Here is a tiny trained network, its code and every weight. The questions are about switching its units off for an input and a class, where a switched-off unit gives its printed mean instead of its output.

import numpy as np


def w(rows, s, z=0):
    codes = np.array(rows[::2]) - 128.0
    scale = np.full(codes.shape[1], s)
    scale[-1] = z or s
    return codes * scale


def norm(h):
    return h / np.sqrt((h * h).mean(-1, keepdims=True) + 1e-5)


def f(y):
    return np.maximum(y, 0)


def log_softmax(a):
    a = a - a.max(-1, keepdims=True)
    return a - np.log(np.exp(a).sum(-1, keepdims=True))


def net(x, mask):
    res = np.array(x, float).reshape(1, 4) / 4 @ E
    u = 0
    for l in range(4):
        y = f(norm(res) @ A[l][:, :-1].T + A[l][:, -1])
        res = res + np.where(mask[u : u + 4], y, B[l][:, -1]) @ B[l][:, :-1]
        u += 4
    return log_softmax(norm(res)[-1] @ U[:, :-1].T + U[:, -1])


A, B = {}, {}
E = w([
[110,58,175],'x0',
[86,86,83],'x1',
[177,133,25],'x2',
[1,119,91],'x3',
],0.0073)
A[0] = w([
[116,105,70,250],'L0N0',
[68,228,89,231],'L0N1',
[145,113,252,182],'L0N2',
[176,126,119,108],'L0N3',
],0.014,0.0019)
B[0] = w([
[44,119,116,207],'L0N0',
[193,142,101,238],'L0N1',
[77,198,137,254],'L0N2',
[255,167,50,182],'L0N3',
],0.0099,0.0065)
A[1] = w([
[154,88,147,19],'L1N0',
[128,42,147,252],'L1N1',
[82,1,103,92],'L1N2',
[226,171,159,143],'L1N3',
],0.0083,0.0023)
B[1] = w([
[254,2,46,128],'L1N0',
[3,238,242,160],'L1N1',
[68,163,197,185],'L1N2',
[172,55,11,253],'L1N3',
],0.0063,0.0041)
A[2] = w([
[69,49,33,159],'L2N0',
[150,162,184,37],'L2N1',
[76,254,198,252],'L2N2',
[163,85,73,114],'L2N3',
],0.0083,0.0032)
B[2] = w([
[39,198,231,187],'L2N0',
[9,2,143,138],'L2N1',
[165,198,20,254],'L2N2',
[99,77,117,173],'L2N3',
],0.008,0.0072)
A[3] = w([
[54,120,1,120],'L3N0',
[255,100,94,250],'L3N1',
[104,153,209,254],'L3N2',
[153,45,123,54],'L3N3',
],0.0084,0.0025)
B[3] = w([
[127,157,253,255],'L3N0',
[228,85,48,254],'L3N1',
[13,163,155,176],'L3N2',
[195,26,90,134],'L3N3',
],0.0072,0.0059)
U = w([
[156,21,151,3],'0',
[220,121,2,177],'1',
[21,193,112,241],'2',
],0.011,0.005)

Each question gives the input, the list of numbers given to net, and the class t.
The units are the neurons (one row each of A and B). Each row of codes is followed by its name. A weight is (code - 128) times the scale printed after its matrix; where a second scale follows, it is the last column's (A, B and U).
mask holds one flag per neuron, layer by layer. A switched-off neuron (its flag False) gives its mean, the last column of its row in B, instead of its output. The means were averaged over made-up inputs and are rounded, as every weight is.
A unit's drop is (log p(t) with every unit on - log p(t) with that unit switched off) / (log p(t) with every unit on - log p(t) with every unit switched off).
The circuit of an input: a set's keep is (log p(t) with only the set's units on - log p(t) with every unit switched off) / (log p(t) with every unit on - log p(t) with every unit switched off). Starting from the 12 units with the biggest drops (on a tie, the unit counted first), units are removed one at a time, each time the one whose removal leaves the highest keep (on an exact tie, the one counted first), for as long as the keep stays at least 0.8.
circuit, biggest first: the units of the circuit, biggest drop first
most important unit: the unit with the biggest drop
k most important neurons: the k neurons with the biggest drops, biggest first
k most important neurons of layer l: the k neurons of layer l with the biggest drops, biggest first
input [-4,-2,-8,7], class 1: most important unit	L2N2
input [-4,0,-7,5], class 1: circuit, biggest first	L2N2; L0N1
input [2,-1,5,0], class 2: 3 most important neurons	L0N0; L0N1; L2N0
input [-6,-5,-5,4], class 1: circuit, biggest first	L0N1; L2N0
input [6,7,1,-6], class 2: 3 most important neurons	L0N1; L1N1; L2N0
input [6,2,-2,-5], class 2: 2 most important neurons	L0N2; L0N1
input [-2,-3,-2,4], class 1: 2 most important neurons	L0N0; L0N1
input [3,1,8,-1], class 2: 3 most important neurons	L0N0; L2N0; L0N1
input [-6,3,4,2], class 2: 2 most important neurons	L0N0; L2N0
input [0,8,5,-5], class 2: 2 most important neurons of layer 1	L1N3; L1N1
input [-6,-6,-1,8], class 1: 2 most important neurons of layer 0	L0N1; L0N2
